Below are the code and all the weights of a small trained network. Each question names an input and a target symbol and asks about switching units off, where a switched-off unit gives its printed mean instead of its output.

import numpy as np


def w(rows, s, z=0):
    codes = np.array(rows[::2]) - 128.0
    scale = np.full(codes.shape[1], s)
    scale[-1] = z or s
    return codes * scale


def f(y):
    return np.maximum(y, 0)


def softmax(a):
    e = np.exp(a - a.max(-1, keepdims=True))
    return e / e.sum(-1, keepdims=True)


def log_softmax(a):
    a = a - a.max(-1, keepdims=True)
    return a - np.log(np.exp(a).sum(-1, keepdims=True))


def net(x, mask):
    ids = ['βγδλξπτφ'.index(c) for c in x.split()]
    T = len(ids)
    res = E[ids] + P[:T]
    r = res
    for j in range(3):
        rows = slice(2 * j, 2 * j + 2)
        q, k, v = (r @ M[0][rows].T for M in (Q, K, V))
        z = softmax(np.where(np.tri(T) > 0, q @ k.T / 2**0.5, -1e9)) @ v
        o = O[0][rows]
        res = res + np.where(mask[j], z, o[:, -1]) @ o[:, :-1]
    y = f(res @ A[0][:, :-1].T + A[0][:, -1])
    res = res + np.where(mask[3:15], y, B[0][:, -1]) @ B[0][:, :-1]
    return log_softmax(res[-1] @ U[:, :-1].T + U[:, -1])


Q, K, V, O, A, B = {}, {}, {}, {}, {}, {}
E = w([
[35,7,129],'β',
[47,208,235],'γ',
[157,137,102],'δ',
[214,112,22],'λ',
[36,175,119],'ξ',
[86,202,2],'π',
[244,230,235],'τ',
[201,104,27],'φ',
],0.0053)
P = w([
[2,254,34],'0',
[222,127,230],'1',
[230,38,206],'2',
[143,220,24],'3',
[167,89,178],'4',
[248,17,225],'5',
[123,226,10],'6',
[162,103,162],'7',
[253,22,226],'8',
],0.0049)
Q[0] = w([
[244,254,150],'H1',
[44,196,9],'H1',
[106,24,230],'H2',
[159,232,25],'H2',
[168,240,43],'H3',
[149,243,15],'H3',
],0.0052)
K[0] = w([
[125,244,222],'H1',
[2,217,19],'H1',
[221,22,120],'H2',
[33,240,128],'H2',
[32,224,82],'H3',
[7,228,32],'H3',
],0.0055)
V[0] = w([
[10,238,34],'H1',
[250,237,235],'H1',
[242,250,56],'H2',
[193,2,212],'H2',
[27,26,28],'H3',
[217,236,237],'H3',
],0.0054)
O[0] = w([
[48,199,3,111],'H1',
[176,231,240,253],'H1',
[237,243,51,187],'H2',
[150,33,251,100],'H2',
[159,8,58,33],'H3',
[67,246,208,226],'H3',
],0.0055,0.0039)
A[0] = w([
[253,70,166,192],'N1',
[83,22,7,118],'N2',
[134,35,224,180],'N3',
[103,51,24,114],'N4',
[188,108,220,97],'N5',
[120,71,242,192],'N6',
[142,24,188,134],'N7',
[131,7,202,150],'N8',
[170,122,159,26],'N9',
[228,78,171,196],'N10',
[138,94,87,4],'N11',
[174,113,218,100],'N12',
],0.0056,0.0048)
B[0] = w([
[249,14,22,236],'N1',
[237,5,254,153],'N2',
[9,35,69,214],'N3',
[202,6,250,149],'N4',
[169,15,224,230],'N5',
[5,21,124,254],'N6',
[15,178,6,159],'N7',
[5,37,22,169],'N8',
[5,193,9,138],'N9',
[180,6,41,236],'N10',
[16,11,248,128],'N11',
[152,22,230,226],'N12',
],0.0053,0.0054)
U = w([
[7,33,28,98],'β',
[25,147,243,162],'γ',
[89,242,140,219],'δ',
[234,104,19,4],'λ',
[26,185,18,195],'ξ',
[189,96,81,158],'π',
[247,13,253,89],'τ',
[248,111,33,47],'φ',
],0.0054,0.0038)

Each question gives the input, a string of symbols that net reads in full, and the target symbol t.
The units are the heads (2 rows each of Q, K, V and O) and the neurons (one row each of A and B). Each row of codes is followed by its name. A weight is (code - 128) times the scale printed after its matrix; where a second scale follows, it is the last column's (O, A, B and U).
mask holds one flag per unit, heads first, then neurons. A switched-off unit (its flag False) gives its mean, the last column of its rows in O or B, instead of its output. The means were averaged over made-up inputs and are rounded, as every weight is.
A unit's drop is (log p(t) with every unit on - log p(t) with that unit switched off) / (log p(t) with every unit on - log p(t) with every unit switched off).
The circuit of an input: a set's keep is (log p(t) with only the set's units on - log p(t) with every unit switched off) / (log p(t) with every unit on - log p(t) with every unit switched off). Starting from the 12 units with the biggest drops (on a tie, the unit counted first), units are removed one at a time, each time the one whose removal leaves the highest keep (on an exact tie, the one counted first), for as long as the keep stays at least 0.8.
circuit, biggest first: the units of the circuit, biggest drop first
top k neurons: the k neurons with the biggest drops, biggest first
which heads matter: for each layer, one digit per head in row order, 1 if its drop is at least 0.15 and else 0, layers parted by /
drop of u: that unit's drop, to one decimal
input β λ γ β, target τ: circuit, biggest first	H3; N2; H1; N4
input τ τ λ λ, target δ: which heads matter	000
input β β τ λ, target τ: which heads matter	111
input β γ β β, target τ: which heads matter	101
input τ β γ ξ γ φ, target β: which heads matter	110
input τ τ τ β, target δ: which heads matter	000
input δ τ τ τ ξ, target δ: which heads matter	001
input β φ φ, target β: top 3 neurons	N8; N7; N3
input τ τ γ τ β τ φ, target δ: which heads matter	000
input τ τ τ τ γ τ τ, target δ: which heads matter	001
input β φ ξ, target β: top neuron	N8
input τ γ φ τ β γ δ, target δ: top 2 neurons	N1; N10
input β τ δ γ β δ, target β: drop of N8	0.4
input β ξ γ, target β: drop of N3	0.2
input γ τ λ γ λ β φ β γ, target β: drop of N7	0.2
input β δ τ τ β δ, target β: drop of N7	0.4
